[[117  99 146 146 111 137 155 102 109]
 [127 116 138 144 118 129 151 108 110]
 [132 145 119 118 139 128 113 146 143]
 [134 145 117 111 136 126 101 149 143]
 [123 109 138 139 115 132 148 106 111]
 [114 111 132 137 122 128 143 107 112]
 [136 147 114 112 141 125 105 149 147]]
=>
[[136 147 114 112 141 125 105 149 147]
 [114 111 132 137 122 128 143 107 112]
 [123 109 138 139 115 132 148 106 111]
 [134 145 117 111 136 126 101 149 143]
 [132 145 119 118 139 128 113 146 143]
 [127 116 138 144 118 129 151 108 110]
 [117  99 146 146 111 137 155 102 109]]

[[131 123 122 130]
 [135 122 128 124]
 [119  99 138 120]
 [124 136 119 128]
 [118 131 152 122]
 [142 129 117 121]
 [130 133 122 131]
 [118 112 140 125]
 [126 124 140 128]
 [134 129 120 129]
 [137 136 123 130]]
=>
[[137 136 123 130]
 [134 129 120 129]
 [126 124 140 128]
 [118 112 140 125]
 [130 133 122 131]
 [142 129 117 121]
 [118 131 152 122]
 [124 136 119 128]
 [119  99 138 120]
 [135 122 128 124]
 [131 123 122 130]]

[[123 126 148]
 [113 150 127]
 [136 137 129]
 [108  99 143]
 [132 123 129]
 [120 122 110]
 [145 136 119]
 [115 123 133]
 [107 129 134]
 [137 139  99]
 [128 129 121]]
=>
[[128 129 121]
 [137 139  99]
 [107 129 134]
 [115 123 133]
 [145 136 119]
 [120 122 110]
 [132 123 129]
 [108  99 143]
 [136 137 129]
 [113 150 127]
 [123 126 148]]

[[129 126 132 127 127 127 121 131 130 128 125 126]
 [129 133 125 127 127 128 131 151 128 127 130 127]
 [130 139 129 132 126 127 130 131 130 129 129 128]
 [131 126 130 128 126 128 129 126 125 127 127 127]]
=>
[[131 126 130 128 126 128 129 126 125 127 127 127]
 [130 139 129 132 126 127 130 131 130 129 129 128]
 [129 133 125 127 127 128 131 151 128 127 130 127]
 [129 126 132 127 127 127 121 131 130 128 125 126]]

[[117 133 131 124 130 123 127 127]
 [122 129 127 130 129 124 127 129]
 [150 123 137 119 123 144 134 123]
 [130 127 127 129 128 129 128 128]
 [126 131 119 127 130 126 125 130]
 [121 129 123 136 129 121 125 131]
 [134 127 133 124 126 133 130 126]]
=>
[[134 127 133 124 126 133 130 126]
 [121 129 123 136 129 121 125 131]
 [126 131 119 127 130 126 125 130]
 [130 127 127 129 128 129 128 128]
 [150 123 137 119 123 144 134 123]
 [122 129 127 130 129 124 127 129]
 [117 133 131 124 130 123 127 127]]

[[123 121 130 112 107 133 125 116 115 138 134 130 137]
 [125 138 119 147 142 124 126 135 144 114 121 125 115]]
=>
[[125 138 119 147 142 124 126 135 144 114 121 125 115]
 [123 121 130 112 107 133 125 116 115 138 134 130 137]]
---
[[123 125 128 129]
 [114 120 126 128]
 [116 128 116 110]
 [113 116 113 116]
 [123 142 137 124]
 [127 135 129 122]
 [126 152 130 108]
 [120 115 117 124]
 [109 134 127 115]]
=>
[[123 125 128 129]
 [116 128 116 110]
 [123 142 137 124]
 [126 152 130 108]
 [109 134 127 115]]

[[143 127 114 122]
 [144 143 127 114]
 [127 114 122 136]
 [150 131 121 118]
 [114 122 136 150]
 [122 136 150 131]
 [136 150 131 121]
 [131 121 118 127]]
=>
[[143 127 114 122]
 [127 114 122 136]
 [114 122 136 150]
 [136 150 131 121]]

[[110 116 138 127 104 124 112 150 147 145 154 144  99 144]
 [124 113 100 131 150 130 108 148 152 122 105 111 151 121]
 [114 108 117 115 106 111 144 107 127 114 133 147 120 123]
 [108 132 130 118 116 125 143 144 117 106 111 147 150 121]
 [148 144 145 139 129 135 108 144 134 139 105 101 126 119]]
=>
[[110 116 138 127 104 124 112 150 147 145 154 144  99 144]
 [114 108 117 115 106 111 144 107 127 114 133 147 120 123]
 [148 144 145 139 129 135 108 144 134 139 105 101 126 119]]

[[125 123 123 124 122 122 122 123 125 123 123 124]
 [138 120 151 140 145 142 142 105 109 125 143 126]
 [135 121 146 137 141 139 139 110 113 126 139 126]
 [125 122 124 124 124 123 123 122 123 123 124 124]
 [121 136 106 118 111 114 114 150 149 131 114 132]]
=>
[[125 123 123 124 122 122 122 123 125 123 123 124]
 [135 121 146 137 141 139 139 110 113 126 139 126]
 [121 136 106 118 111 114 114 150 149 131 114 132]]

[[136 134 138 140 136 132 147 139 137 134 143 131 136]
 [128 124 122 119 123 127 128 119 121 124 119 124 122]
 [117 103 112 110 108 121 113 112 105 106 106 114 110]
 [133 134 140 130 127 131 125 131 139 135 146 134 128]
 [134 128 140 124 120 132 128 126 134 130 144 131 121]]
=>
[[136 134 138 140 136 132 147 139 137 134 143 131 136]
 [117 103 112 110 108 121 113 112 105 106 106 114 110]
 [134 128 140 124 120 132 128 126 134 130 144 131 121]]

[[139 133 137 133 139 143 138 133 140 138 133 142 140]
 [121 141 143 141 121 119 122 141 121 122 140 119 121]
 [117 130 101 130 117 114 119 130 116 119 130 116 115]
 [136 122 112 122 136 138 135 122 136 135 122 138 135]]
=>
[[139 133 137 133 139 143 138 133 140 138 133 142 140]
 [117 130 101 130 117 114 119 130 116 119 130 116 115]]

[[119 121 136 132 130 145 151]
 [133 133 125 148 137 132 135]
 [131 131 144 152 138 130 141]
 [111 124 126 144 152 137 152]
 [117 113 113 148 129 120 135]
 [116 130 130 133 131 133 134]
 [128 120 130 137 129 118 131]
 [129 110 120 154 129 122 141]]
=>
[[119 121 136 132 130 145 151]
 [131 131 144 152 138 130 141]
 [117 113 113 148 129 120 135]
 [128 120 130 137 129 118 131]]

[[130 132 157 147 134 152]
 [127 129 120 125 124 116]]
=>
[[130 132 157 147 134 152]]
